Below is a small trained network, with its code and all its weights. Each question gives an input and a target symbol and asks what happens when units are switched off, that is, made to give their printed mean instead of their output.

import numpy as np


def w(rows, s, z=0):
    codes = np.array(rows[::2]) - 128.0
    scale = np.full(codes.shape[1], s)
    scale[-1] = z or s
    return codes * scale


def norm(h):
    return h / np.sqrt((h * h).mean(-1, keepdims=True) + 1e-5)


def f(y):
    return np.maximum(y, 0)


def softmax(a):
    e = np.exp(a - a.max(-1, keepdims=True))
    return e / e.sum(-1, keepdims=True)


def log_softmax(a):
    a = a - a.max(-1, keepdims=True)
    return a - np.log(np.exp(a).sum(-1, keepdims=True))


def net(x, mask):
    ids = ['βδζηθλμξπστφψ'.index(c) for c in x.split()]
    T = len(ids)
    res = E[ids] + P[:T]
    r = norm(res)
    for j in range(2):
        rows = slice(3 * j, 3 * j + 3)
        q, k, v = (r @ M[0][rows].T for M in (Q, K, V))
        z = softmax(np.where(np.tri(T) > 0, q @ k.T / 3**0.5, -1e9)) @ v
        o = O[0][rows]
        res = res + np.where(mask[j], z, o[:, -1]) @ o[:, :-1]
    y = f(norm(res) @ A[0][:, :-1].T + A[0][:, -1])
    res = res + np.where(mask[2:6], y, B[0][:, -1]) @ B[0][:, :-1]
    return log_softmax(norm(res)[-1] @ U[:, :-1].T + U[:, -1])


Q, K, V, O, A, B = {}, {}, {}, {}, {}, {}
E = w([
[147,138,84,199,133,145],'β',
[176,182,35,55,196,147],'δ',
[81,162,87,103,122,141],'ζ',
[166,118,161,106,158,130],'η',
[179,121,104,166,134,148],'θ',
[56,190,192,144,129,95],'λ',
[121,177,61,210,127,92],'μ',
[46,157,90,192,255,135],'ξ',
[169,103,174,111,167,119],'π',
[168,110,162,105,159,124],'σ',
[171,154,112,137,139,131],'τ',
[143,117,94,206,163,86],'φ',
[166,161,167,103,62,114],'ψ',
],0.0094)
P = w([
[131,170,150,169,127,246],'0',
[139,141,157,168,135,196],'1',
[142,147,149,154,131,169],'2',
[144,150,142,141,133,154],'3',
[147,150,137,132,131,140],'4',
[142,152,131,129,126,125],'5',
[142,148,132,122,129,111],'6',
[133,144,130,114,119,90],'7',
[154,156,123,122,128,93],'8',
],0.011)
Q[0] = w([
[69,2,119,107,118,187],'h0',
[83,78,124,136,32,168],'h0',
[239,149,102,215,136,125],'h0',
[99,128,87,115,116,155],'h1',
[113,97,91,129,158,158],'h1',
[53,57,98,73,145,157],'h1',
],0.0076)
K[0] = w([
[137,141,150,159,100,255],'h0',
[172,87,162,169,152,234],'h0',
[143,108,147,64,91,68],'h0',
[173,91,125,132,134,160],'h1',
[121,157,165,100,73,214],'h1',
[170,133,145,162,109,241],'h1',
],0.0099)
V[0] = w([
[195,59,117,77,185,161],'h0',
[98,131,28,87,172,195],'h0',
[127,141,124,92,2,68],'h0',
[158,179,57,144,87,250],'h1',
[7,164,143,100,190,150],'h1',
[153,104,210,47,164,226],'h1',
],0.0059)
O[0] = w([
[197,168,16,215,123,78,62],'h0',
[176,116,71,72,204,72,39],'h0',
[108,31,166,172,83,82,122],'h0',
[129,2,116,70,55,91,253],'h1',
[4,164,162,125,206,48,81],'h1',
[66,155,99,208,76,23,103],'h1',
],0.0052,0.0045)
A[0] = w([
[32,158,38,71,39,176,94],'n0',
[160,136,71,83,151,69,4],'n1',
[115,2,153,83,107,138,181],'n2',
[163,58,77,121,168,132,148],'n3',
],0.0055,0.0022)
B[0] = w([
[177,96,183,135,183,2,188],'n0',
[87,200,146,45,88,101,135],'n1',
[66,91,111,147,117,72,254],'n2',
[66,129,130,28,111,53,173],'n3',
],0.0061,0.0033)
U = w([
[145,106,108,125,127,140,46],'β',
[136,173,65,74,115,87,148],'δ',
[123,93,142,95,155,10,70],'ζ',
[159,170,107,168,122,101,61],'η',
[146,112,93,131,113,135,43],'θ',
[39,190,201,147,148,171,117],'λ',
[127,39,156,58,163,176,114],'μ',
[79,164,106,146,183,136,254],'ξ',
[150,204,98,175,105,130,72],'π',
[182,189,88,182,108,103,119],'σ',
[165,118,111,127,123,108,62],'τ',
[180,154,127,103,141,255,199],'φ',
[117,53,192,207,40,133,176],'ψ',
],0.008,0.0026)

Each question gives the input, a string of symbols that net reads in full, and the target symbol t.
The units are the heads (3 rows each of Q, K, V and O) and the neurons (one row each of A and B). Each row of codes is followed by its name. A weight is (code - 128) times the scale printed after its matrix; where a second scale follows, it is the last column's (O, A, B and U).
mask holds one flag per unit, heads first, then neurons. A switched-off unit (its flag False) gives its mean, the last column of its rows in O or B, instead of its output. The means were averaged over made-up inputs and are rounded, as every weight is.
A unit's drop is (log p(t) with every unit on - log p(t) with that unit switched off) / (log p(t) with every unit on - log p(t) with every unit switched off).
The circuit of an input: a set's keep is (log p(t) with only the set's units on - log p(t) with every unit switched off) / (log p(t) with every unit on - log p(t) with every unit switched off). Starting from all 6 units, units are removed one at a time, each time the one whose removal leaves the highest keep (on an exact tie, the one counted first), for as long as the keep stays at least 0.8.
units of the circuit, in order: the units of the circuit, biggest drop first
most important unit: the unit with the biggest drop
top k neurons: the k neurons with the biggest drops, biggest first
heads that matter: for each layer, one digit per head in row order, 1 if its drop is at least 0.15 and else 0, layers parted by /
drop when u is switched off: that unit's drop, to one decimal
input ψ φ ψ θ σ τ ψ φ, target ψ: units of the circuit, in order : (h0; n0)
input ψ λ β μ ζ μ, target ζ: most important unit : n2
input ψ μ η τ μ ζ, target ζ: heads that matter : 00
input ψ λ ψ δ μ, target δ: heads that matter : 11
input ψ φ μ, target φ: heads that matter : 11
input ψ ψ λ μ, target λ: heads that matter : 11
input μ ζ μ, target ζ: units of the circuit, in order : (h1; h0; n0)
input ψ ψ μ ψ φ π, target φ: units of the circuit, in order : (h1; h0)
input ψ μ β μ φ, target μ: heads that matter : 01
input σ λ φ, target λ: heads that matter : 11
input ψ ξ φ φ η, target φ: heads that matter : 10
input σ ψ δ, target δ: top 2 neurons : (n1; n3)
input ψ φ φ ψ σ, target ψ: units of the circuit, in order : (h0; n2)
input ψ μ τ ζ η, target ζ: units of the circuit, in order : (h1; h0)
input φ ψ δ σ, target δ: units of the circuit, in order : (h0; h1; n1)
input π ζ φ λ η, target λ: heads that matter : 01
input σ τ η ψ λ π, target λ: most important unit : h1
input μ ζ ψ μ τ, target μ: heads that matter : 01
input ψ μ ζ σ φ φ τ, target φ: heads that matter : 01
input π ψ ζ, target ζ: most important unit : n0
input ψ θ ψ ψ φ σ, target φ: heads that matter : 11
input ψ θ ψ μ, target ψ: units of the circuit, in order : (h0; h1)
input φ ψ ψ μ τ, target μ: top 2 neurons : (n2; n3)
input ψ ψ θ σ π, target σ: drop when h1 is switched off : 0.3
input ψ ψ ξ ψ η ψ ψ ψ φ, target ψ: drop when h0 is switched off : 1.9
input ζ φ ψ ξ τ τ φ θ, target φ: drop when h1 is switched off : 1.1
